Here is a tiny trained network, its code and every weight. The questions are about switching its units off for an input and a class, where a switched-off unit gives its printed mean instead of its output.

import numpy as np


def w(rows, s, z=0):
    codes = np.array(rows[::2]) - 128.0
    scale = np.full(codes.shape[1], s)
    scale[-1] = z or s
    return codes * scale


def f(y):
    return y / 2 * (1 + np.tanh(0.7978845608 * (y + 0.044715 * y**3)))


def log_softmax(a):
    a = a - a.max(-1, keepdims=True)
    return a - np.log(np.exp(a).sum(-1, keepdims=True))


def net(x, mask):
    res = np.array(x, float).reshape(1, 4) / 4 @ E
    y = f(res @ A[0][:, :-1].T + A[0][:, -1])
    res = res + np.where(mask, y, B[0][:, -1]) @ B[0][:, :-1]
    return log_softmax(res[-1] @ U[:, :-1].T + U[:, -1])


A, B = {}, {}
E = w([
[74,65,136,2,189,216,95],'x0',
[45,47,73,157,191,82,218],'x1',
[211,57,155,46,41,86,216],'x2',
[164,49,53,190,59,217,112],'x3',
],0.0061)
A[0] = w([
[86,208,195,59,172,16,145,39],'neuron 1',
[185,234,218,94,62,204,66,23],'neuron 2',
[60,41,61,162,182,84,207,41],'neuron 3',
[102,76,119,11,187,208,95,112],'neuron 4',
[95,85,127,34,169,202,112,90],'neuron 5',
[209,76,116,35,69,81,188,86],'neuron 6',
[218,182,208,105,76,188,6,22],'neuron 7',
[172,78,168,80,65,107,200,3],'neuron 8',
[63,55,80,151,194,75,213,65],'neuron 9',
[184,70,153,72,70,91,195,49],'neuron 10',
[196,74,130,64,77,80,185,77],'neuron 11',
[170,39,54,198,78,237,108,54],'neuron 12',
[176,174,109,251,87,32,159,91],'neuron 13',
[176,75,153,62,66,100,204,72],'neuron 14',
[175,63,158,71,62,81,181,64],'neuron 15',
[69,177,98,203,195,170,55,62],'neuron 16',
[106,196,201,68,200,19,135,42],'neuron 17',
[72,215,89,240,191,170,64,74],'neuron 18',
[229,198,187,88,90,183,35,54],'neuron 19',
[94,86,116,32,161,203,112,31],'neuron 20',
[60,42,86,157,197,74,207,45],'neuron 21',
[65,26,79,171,182,74,198,43],'neuron 22',
[58,195,90,203,197,197,78,66],'neuron 23',
[158,48,30,197,56,210,100,49],'neuron 24',
[166,49,32,179,60,237,107,45],'neuron 25',
[66,171,93,199,204,164,46,54],'neuron 26',
[159,182,105,246,75,40,156,77],'neuron 27',
[107,71,135,44,176,195,103,38],'neuron 28',
[91,86,139,42,165,210,119,47],'neuron 29',
[192,172,107,253,106,22,152,69],'neuron 30',
[125,185,217,61,195,21,130,109],'neuron 31',
],0.0061,0.0039)
B[0] = w([
[233,166,147,204,233,193,205,203],'neuron 1',
[183,169,43,76,97,36,112,212],'neuron 2',
[178,170,51,59,105,43,115,214],'neuron 3',
[53,187,171,64,34,185,165,240],'neuron 4',
[70,171,169,68,48,171,176,205],'neuron 5',
[111,61,163,129,168,97,73,229],'neuron 6',
[162,176,43,77,100,35,121,215],'neuron 7',
[146,82,181,88,150,69,99,170],'neuron 8',
[162,181,36,73,105,45,118,215],'neuron 9',
[116,72,190,117,166,66,70,195],'neuron 10',
[111,59,189,139,158,74,63,205],'neuron 11',
[224,172,157,144,239,175,198,211],'neuron 12',
[55,170,185,38,37,192,169,254],'neuron 13',
[109,66,176,126,161,81,71,207],'neuron 14',
[120,65,179,123,157,84,73,200],'neuron 15',
[140,60,214,90,161,54,67,203],'neuron 16',
[210,145,136,164,211,189,190,203],'neuron 17',
[131,59,198,96,148,84,74,230],'neuron 18',
[161,174,22,68,97,45,104,219],'neuron 19',
[99,173,181,46,79,150,170,183],'neuron 20',
[178,175,66,68,101,76,105,213],'neuron 21',
[177,186,58,84,98,52,111,213],'neuron 22',
[140,57,206,99,162,52,56,213],'neuron 23',
[235,181,162,140,253,166,217,210],'neuron 24',
[223,177,164,135,225,167,193,212],'neuron 25',
[142,43,191,87,157,57,89,205],'neuron 26',
[49,186,198,15,46,187,176,241],'neuron 27',
[82,203,194,41,69,148,176,182],'neuron 28',
[86,164,178,58,58,140,192,187],'neuron 29',
[40,178,202,23,32,167,190,247],'neuron 30',
[209,153,113,217,211,200,178,229],'neuron 31',
],0.007,0.0046)
U = w([
[68,154,171,99,63,168,169,113],'0',
[127,48,179,129,159,91,58,113],'1',
[194,150,124,157,204,172,190,105],'2',
[151,156,5,106,98,67,104,108],'3',
[74,96,73,190,108,183,108,253],'4',
[107,108,93,173,118,147,120,86],'5',
],0.015,0.02)

Each question gives the input, the list of numbers given to net, and the class t.
The units are the neurons (one row each of A and B). Each row of codes is followed by its name. A weight is (code - 128) times the scale printed after its matrix; where a second scale follows, it is the last column's (A, B and U).
mask holds one flag per neuron, in row order. A switched-off neuron (its flag False) gives its mean, the last column of its row in B, instead of its output. The means were averaged over made-up inputs and are rounded, as every weight is.
A unit's drop is (log p(t) with every unit on - log p(t) with that unit switched off) / (log p(t) with every unit on - log p(t) with every unit switched off).
The circuit of an input: a set's keep is (log p(t) with only the set's units on - log p(t) with every unit switched off) / (log p(t) with every unit on - log p(t) with every unit switched off). Starting from the 12 units with the biggest drops (on a tie, the unit counted first), units are removed one at a time, each time the one whose removal leaves the highest keep (on an exact tie, the one counted first), for as long as the keep stays at least 0.8.
units of the circuit, in order: the units of the circuit, biggest drop first
most important unit: the unit with the biggest drop
k most important neurons: the k neurons with the biggest drops, biggest first
drop of u: that unit's drop, to one decimal
input [-4,-5,4,0], class 3: units of the circuit, in order	[neuron 19; neuron 2]
input [-3,6,3,-6], class 2: most important unit	neuron 1
input [2,6,0,5], class 3: 3 most important neurons	[neuron 3; neuron 22; neuron 9]
input [5,6,-3,-5], class 3: units of the circuit, in order	[neuron 9; neuron 21]
input [-1,-4,-4,3], class 1: units of the circuit, in order	[neuron 18; neuron 4]
input [-7,7,5,7], class 0: 2 most important neurons	[neuron 30; neuron 13]
input [-6,8,-1,0], class 3: 2 most important neurons	[neuron 9; neuron 3]
input [-6,6,-6,8], class 2: 2 most important neurons	[neuron 24; neuron 12]
input [-1,7,3,6], class 3: 4 most important neurons	[neuron 3; neuron 22; neuron 9; neuron 21]
input [-4,7,-1,-7], class 2: 2 most important neurons	[neuron 1; neuron 17]
input [-7,5,-7,-2], class 0: 2 most important neurons	[neuron 30; neuron 27]
input [-5,-7,5,-2], class 3: drop of neuron 19	0.2
input [-4,-5,5,5], class 1: drop of neuron 22	0.1
input [-4,8,-6,-5], class 3: units of the circuit, in order	[neuron 9]
input [7,-8,8,4], class 1: drop of neuron 30	0.3
